Here is a tiny trained network, its code and every weight. The questions are about switching its units off for an input and a target symbol, where a switched-off unit gives its printed mean instead of its output.

import numpy as np


def w(rows, s, z=0):
    codes = np.array(rows[::2]) - 128.0
    scale = np.full(codes.shape[1], s)
    scale[-1] = z or s
    return codes * scale


def softmax(a):
    e = np.exp(a - a.max(-1, keepdims=True))
    return e / e.sum(-1, keepdims=True)


def log_softmax(a):
    a = a - a.max(-1, keepdims=True)
    return a - np.log(np.exp(a).sum(-1, keepdims=True))


def net(x, mask):
    ids = ['ΠΣΦΩαβγεζθλμξτψ'.index(c) for c in x.split()]
    T = len(ids)
    res = E[ids] + P[:T]
    u = 0
    for l in range(3):
        r = res
        for j in range(3):
            rows = slice(3 * j, 3 * j + 3)
            q, k, v = (r @ M[l][rows].T for M in (Q, K, V))
            z = softmax(np.where(np.tri(T) > 0, q @ k.T / 3**0.5, -1e9)) @ v
            o = O[l][rows]
            res = res + np.where(mask[u + j], z, o[:, -1]) @ o[:, :-1]
        u += 3
    return log_softmax(res[-1] @ U[:, :-1].T + U[:, -1])


Q, K, V, O = {}, {}, {}, {}
E = w([
[197,157,113],'Π',
[119,146,143],'Σ',
[133,153,126],'Φ',
[105,122,157],'Ω',
[95,128,141],'α',
[102,141,137],'β',
[122,51,120],'γ',
[112,194,109],'ε',
[116,141,129],'ζ',
[168,221,68],'θ',
[110,178,118],'λ',
[74,124,140],'μ',
[128,99,72],'ξ',
[64,131,123],'τ',
[128,7,171],'ψ',
],0.018)
P = w([
[94,149,191],'0',
[105,168,225],'1',
[75,55,90],'2',
[74,116,154],'3',
[133,178,249],'4',
[66,23,44],'5',
[89,131,149],'6',
[172,185,254],'7',
[61,17,28],'8',
],0.0082)
Q[0] = w([
[77,188,126],'L0H0',
[91,105,184],'L0H0',
[46,121,31],'L0H0',
[143,136,2],'L0H1',
[35,178,186],'L0H1',
[239,98,161],'L0H1',
[248,65,56],'L0H2',
[111,195,146],'L0H2',
[231,130,122],'L0H2',
],0.0095)
K[0] = w([
[37,161,104],'L0H0',
[183,2,120],'L0H0',
[214,177,224],'L0H0',
[175,31,48],'L0H1',
[168,228,161],'L0H1',
[184,28,175],'L0H1',
[248,138,36],'L0H2',
[86,171,191],'L0H2',
[244,170,178],'L0H2',
],0.0083)
V[0] = w([
[153,158,195],'L0H0',
[107,112,54],'L0H0',
[132,113,155],'L0H0',
[144,62,91],'L0H1',
[170,150,164],'L0H1',
[139,192,147],'L0H1',
[191,181,81],'L0H2',
[135,72,254],'L0H2',
[134,88,110],'L0H2',
],0.0068)
O[0] = w([
[189,85,123,179],'L0H0',
[238,220,156,67],'L0H0',
[137,155,95,152],'L0H0',
[254,112,103,63],'L0H1',
[31,229,114,116],'L0H1',
[12,156,199,151],'L0H1',
[160,9,96,5],'L0H2',
[37,229,46,220],'L0H2',
[236,178,105,114],'L0H2',
],0.0038,0.002)
Q[1] = w([
[108,156,57],'L1H0',
[49,87,75],'L1H0',
[96,95,71],'L1H0',
[104,129,173],'L1H1',
[59,63,91],'L1H1',
[69,147,166],'L1H1',
[15,115,211],'L1H2',
[191,250,168],'L1H2',
[197,118,151],'L1H2',
],0.012)
K[1] = w([
[187,36,174],'L1H0',
[206,134,148],'L1H0',
[203,143,147],'L1H0',
[109,155,167],'L1H1',
[246,145,116],'L1H1',
[113,134,178],'L1H1',
[153,179,251],'L1H2',
[142,199,139],'L1H2',
[140,159,29],'L1H2',
],0.011)
V[1] = w([
[98,169,140],'L1H0',
[139,184,122],'L1H0',
[131,34,154],'L1H0',
[222,177,99],'L1H1',
[58,125,228],'L1H1',
[197,160,251],'L1H1',
[158,167,107],'L1H2',
[201,94,154],'L1H2',
[117,109,206],'L1H2',
],0.011)
O[1] = w([
[157,158,146,185],'L1H0',
[159,191,155,136],'L1H0',
[130,55,231,98],'L1H0',
[200,172,61,24],'L1H1',
[88,60,172,253],'L1H1',
[254,84,90,111],'L1H1',
[136,215,95,84],'L1H2',
[150,93,162,36],'L1H2',
[215,129,130,189],'L1H2',
],0.0074,0.0049)
Q[2] = w([
[109,165,157],'L2H0',
[155,120,118],'L2H0',
[144,126,138],'L2H0',
[66,144,162],'L2H1',
[154,133,170],'L2H1',
[107,155,159],'L2H1',
[131,3,143],'L2H2',
[151,220,117],'L2H2',
[135,174,69],'L2H2',
],0.013)
K[2] = w([
[160,114,216],'L2H0',
[154,55,150],'L2H0',
[119,140,138],'L2H0',
[129,99,122],'L2H1',
[95,101,128],'L2H1',
[105,123,96],'L2H1',
[115,8,92],'L2H2',
[71,206,113],'L2H2',
[155,171,88],'L2H2',
],0.013)
V[2] = w([
[152,189,155],'L2H0',
[109,169,223],'L2H0',
[106,113,78],'L2H0',
[92,166,114],'L2H1',
[56,142,143],'L2H1',
[148,175,249],'L2H1',
[98,188,146],'L2H2',
[157,120,145],'L2H2',
[102,110,150],'L2H2',
],0.011)
O[2] = w([
[242,139,61,101],'L2H0',
[229,167,118,247],'L2H0',
[1,113,104,118],'L2H0',
[21,217,220,153],'L2H1',
[154,119,79,255],'L2H1',
[247,145,192,195],'L2H1',
[179,198,81,143],'L2H2',
[197,74,124,108],'L2H2',
[83,98,112,202],'L2H2',
],0.0085,0.0069)
U = w([
[219,81,1,253],'Π',
[207,123,130,100],'Σ',
[147,141,130,75],'Φ',
[162,127,188,78],'Ω',
[144,142,158,72],'α',
[126,151,164,93],'β',
[104,88,130,141],'γ',
[117,180,126,62],'ε',
[127,131,123,179],'ζ',
[118,191,26,116],'θ',
[123,187,113,70],'λ',
[99,158,180,87],'μ',
[16,158,98,187],'ξ',
[48,177,181,78],'τ',
[159,54,146,106],'ψ',
],0.01,0.0063)

Each question gives the input, a string of symbols that net reads in full, and the target symbol t.
The units are the heads (3 rows each of Q, K, V and O). Each row of codes is followed by its name. A weight is (code - 128) times the scale printed after its matrix; where a second scale follows, it is the last column's (O and U).
mask holds one flag per head, layer by layer. A switched-off head (its flag False) gives its mean, the last column of its rows in O, instead of its output. The means were averaged over made-up inputs and are rounded, as every weight is.
A unit's drop is (log p(t) with every unit on - log p(t) with that unit switched off) / (log p(t) with every unit on - log p(t) with every unit switched off).
The circuit of an input: a set's keep is (log p(t) with only the set's units on - log p(t) with every unit switched off) / (log p(t) with every unit on - log p(t) with every unit switched off). Starting from all 9 units, units are removed one at a time, each time the one whose removal leaves the highest keep (on an exact tie, the one counted first), for as long as the keep stays at least 0.8.
circuit, biggest first: the units of the circuit, biggest drop first
most important unit: the unit with the biggest drop
which heads matter: for each layer, one digit per head in row order, 1 if its drop is at least 0.15 and else 0, layers parted by /
drop of u: that unit's drop, to one decimal
input β Π Φ, target Π: circuit, biggest first => [L1H1]
input θ Φ τ, target θ: circuit, biggest first => [L1H0 L2H2]
input ξ τ ζ, target ξ: circuit, biggest first => [L2H1 L2H0]
input Φ τ Σ ξ θ ε λ θ ε, target θ: circuit, biggest first => [L1H0 L2H1 L1H1]
input ζ β θ θ α α Σ ε μ, target θ: circuit, biggest first => [L1H0 L1H1 L2H2]
input ξ Σ Σ Π ξ ξ Π α ξ, target ξ: which heads matter => 000 / 010 / 100
input ξ ξ β, target ξ: which heads matter => 000 / 010 / 110
input ε ψ θ Π Ω β, target Π: which heads matter => 010 / 011 / 000
input μ Π γ γ γ ψ μ Σ α, target ψ: circuit, biggest first => [L2H2 L1H2]
input ζ ξ Ω Π λ ψ ξ, target ψ: circuit, biggest first => [L2H2 L1H2]
input α γ ε Π Π Ω, target Π: which heads matter => 000 / 010 / 000
input ψ Φ ξ ξ ε, target θ: circuit, biggest first => [L0H2 L2H2 L1H2]
input Π Σ ξ α α μ ξ Π α, target Π: which heads matter => 100 / 010 / 000
input α ξ θ ξ ξ γ Ω, target ξ: circuit, biggest first => [L2H1]
input ψ ζ Ω β Π β, target Π: which heads matter => 001 / 010 / 000
input Ω Ω Φ ε β θ, target θ: circuit, biggest first => [L1H1 L1H2 L2H2]
input Σ Ω Π ξ ξ Φ, target ξ: circuit, biggest first => [L2H0 L2H1 L1H1]
input β Ω θ ξ ψ Φ α Σ τ, target ψ: which heads matter => 000 / 101 / 001
input ψ ζ ξ ξ Π μ, target Π: which heads matter => 100 / 010 / 000
input β Π γ ξ Π ξ ε β ζ, target ξ: most important unit => L2H0
input ψ Φ θ ξ ξ Π ξ θ Ω, target θ: drop of L1H0 => 0.1
